Below is a small trained network, with its code and all its weights. Each question gives an input and a target symbol and asks what happens when units are switched off, that is, made to give their printed mean instead of their output.

import numpy as np


def w(rows, s, z=0):
    codes = np.array(rows[::2]) - 128.0
    scale = np.full(codes.shape[1], s)
    scale[-1] = z or s
    return codes * scale


def norm(h):
    return h / np.sqrt((h * h).mean(-1, keepdims=True) + 1e-5)


def f(y):
    return y / 2 * (1 + np.tanh(0.7978845608 * (y + 0.044715 * y**3)))


def softmax(a):
    e = np.exp(a - a.max(-1, keepdims=True))
    return e / e.sum(-1, keepdims=True)


def log_softmax(a):
    a = a - a.max(-1, keepdims=True)
    return a - np.log(np.exp(a).sum(-1, keepdims=True))


def net(x, mask):
    ids = ['αβγεζλξπτφψω'.index(c) for c in x.split()]
    T = len(ids)
    res = E[ids] + P[:T]
    u = 0
    for l in range(3):
        q, k, v = (norm(res) @ M[l].T for M in (Q, K, V))
        z = softmax(np.where(np.tri(T) > 0, q @ k.T / 2**0.5, -1e9)) @ v
        res = res + np.where(mask[u], z, O[l][:, -1]) @ O[l][:, :-1]
        u += 1
        y = f(norm(res) @ A[l][:, :-1].T + A[l][:, -1])
        res = res + np.where(mask[u : u + 4], y, B[l][:, -1]) @ B[l][:, :-1]
        u += 4
    return log_softmax(norm(res)[-1] @ U[:, :-1].T + U[:, -1])


Q, K, V, O, A, B = {}, {}, {}, {}, {}, {}
E = w([
[137,134,96],'α',
[141,170,65],'β',
[58,188,242],'γ',
[98,137,77],'ε',
[113,111,152],'ζ',
[173,122,34],'λ',
[8,29,142],'ξ',
[116,139,88],'π',
[181,159,123],'τ',
[125,111,141],'φ',
[110,161,98],'ψ',
[122,90,147],'ω',
],0.017)
P = w([
[249,189,148],'0',
[115,102,69],'1',
[125,89,124],'2',
[64,165,9],'3',
[254,139,91],'4',
[195,176,11],'5',
],0.0067)
Q[0] = w([
[177,9,202],'L0H1',
[47,139,108],'L0H1',
],0.015)
K[0] = w([
[101,59,4],'L0H1',
[187,138,132],'L0H1',
],0.019)
V[0] = w([
[159,254,70],'L0H1',
[107,178,225],'L0H1',
],0.0094)
O[0] = w([
[181,25,255,4],'L0H1',
[150,252,107,180],'L0H1',
],0.0069,0.003)
A[0] = w([
[23,17,151,171],'L0N1',
[41,139,165,2],'L0N2',
[8,136,97,156],'L0N3',
[161,23,72,179],'L0N4',
],0.013,0.0041)
B[0] = w([
[154,214,49,255],'L0N1',
[109,95,221,145],'L0N2',
[177,143,131,248],'L0N3',
[86,248,106,193],'L0N4',
],0.017,0.0088)
Q[1] = w([
[130,5,140],'L1H1',
[88,100,88],'L1H1',
],0.024)
K[1] = w([
[116,143,5],'L1H1',
[182,152,61],'L1H1',
],0.024)
V[1] = w([
[117,116,225],'L1H1',
[254,59,116],'L1H1',
],0.035)
O[1] = w([
[235,189,128,157],'L1H1',
[195,1,65,2],'L1H1',
],0.025,0.016)
A[1] = w([
[98,144,135,145],'L1N1',
[118,207,23,250],'L1N2',
[106,79,131,88],'L1N3',
[82,75,249,178],'L1N4',
],0.017,0.0023)
B[1] = w([
[171,129,122,167],'L1N1',
[173,10,239,254],'L1N2',
[52,214,143,137],'L1N3',
[174,79,34,154],'L1N4',
],0.014,0.0098)
Q[2] = w([
[2,73,204],'L2H1',
[218,174,209],'L2H1',
],0.023)
K[2] = w([
[230,31,164],'L2H1',
[5,114,181],'L2H1',
],0.022)
V[2] = w([
[25,68,46],'L2H1',
[49,250,151],'L2H1',
],0.017)
O[2] = w([
[7,94,130,179],'L2H1',
[180,47,192,254],'L2H1',
],0.018,0.013)
A[2] = w([
[83,151,92,53],'L2N1',
[129,150,254,200],'L2N2',
[71,53,154,1],'L2N3',
[186,214,113,123],'L2N4',
],0.027,0.0041)
B[2] = w([
[121,182,91,147],'L2N1',
[209,3,83,251],'L2N2',
[106,206,210,185],'L2N3',
[24,191,181,227],'L2N4',
],0.026,0.019)
U = w([
[206,144,202,153],'α',
[125,250,104,109],'β',
[162,187,158,20],'γ',
[120,30,193,31],'ε',
[108,209,8,72],'ζ',
[137,45,171,39],'λ',
[25,135,162,253],'ξ',
[196,37,126,47],'π',
[174,114,49,98],'τ',
[178,97,52,68],'φ',
[215,166,27,49],'ψ',
[101,58,38,211],'ω',
],0.016,0.0045)

Each question gives the input, a string of symbols that net reads in full, and the target symbol t.
The units are the heads (2 rows each of Q, K, V and O) and the neurons (one row each of A and B). Each row of codes is followed by its name. A weight is (code - 128) times the scale printed after its matrix; where a second scale follows, it is the last column's (O, A, B and U).
mask holds one flag per unit, layer by layer, with each layer's heads first. A switched-off unit (its flag False) gives its mean, the last column of its rows in O or B, instead of its output. The means were averaged over made-up inputs and are rounded, as every weight is.
A unit's drop is (log p(t) with every unit on - log p(t) with that unit switched off) / (log p(t) with every unit on - log p(t) with every unit switched off).
The circuit of an input: a set's keep is (log p(t) with only the set's units on - log p(t) with every unit switched off) / (log p(t) with every unit on - log p(t) with every unit switched off). Starting from the 12 units with the biggest drops (on a tie, the unit counted first), units are removed one at a time, each time the one whose removal leaves the highest keep (on an exact tie, the one counted first), for as long as the keep stays at least 0.8.
circuit, biggest first: the units of the circuit, biggest drop first
most important unit: the unit with the biggest drop
top k neurons: the k neurons with the biggest drops, biggest first
top k neurons in layer l: the k neurons of layer l with the biggest drops, biggest first
input ψ ψ β β, target ψ: circuit, biggest first	L0H1, L0N1, L1H1, L2H1
input ω ζ β, target ω: top 2 neurons	L0N4, L0N1
input ω ξ ξ, target ω: top 2 neurons in layer 0	L0N1, L0N4
input ξ ξ λ γ, target α: top 3 neurons	L0N1, L2N2, L0N2
input ψ ψ ξ ψ ζ, target ψ: circuit, biggest first	L0H1, L0N1, L1H1, L2H1
input π τ φ, target π: circuit, biggest first	L0H1, L1H1
input γ ξ ξ π, target α: circuit, biggest first	L1H1, L0N1, L2N2
input ε ξ ξ ξ ζ, target ε: circuit, biggest first	L0N1, L1H1
input ξ ω ξ φ ξ φ, target ξ: circuit, biggest first	L1H1
input γ ξ ω ζ, target α: circuit, biggest first	L1H1, L0N1, L2N2, L0H1
input ξ ξ ξ ξ ζ, target ξ: circuit, biggest first	L1H1, L0H1
input ε ω ω ξ, target ε: top 3 neurons	L0N4, L0N3, L2N2
input ω ω ξ ζ ξ ω, target ω: circuit, biggest first	L1H1, L0N1, L2H1
input β ω λ β ξ α, target β: top 2 neurons	L0N4, L0N1
input β ξ ξ τ, target β: top 3 neurons	L0N4, L0N3, L0N1
input α ξ ω ξ, target α: top 4 neurons	L0N3, L0N4, L0N1, L1N2
input π ψ β ξ, target π: top 3 neurons	L0N3, L0N1, L0N4
input β π β, target β: top 2 neurons in layer 2	L2N2, L2N4
input β β φ, target β: top 3 neurons	L0N4, L0N1, L0N3
input ω ε ω, target ω: top 2 neurons	L0N1, L0N4
input α ξ β γ, target α: most important unit	L0H1
input β ξ ξ ξ, target β: top 4 neurons	L0N4, L0N3, L0N1, L2N2
input ξ ξ γ ω ω, target β: top 4 neurons	L0N1, L0N4, L0N3, L0N2
input β ξ ξ ξ ψ, target β: top 4 neurons	L0N4, L0N3, L2N2, L0N1
input π ζ ξ λ λ, target π: top 3 neurons	L0N3, L0N4, L0N1
input β β ξ ω, target β: top 2 neurons in layer 0	L0N4, L0N3
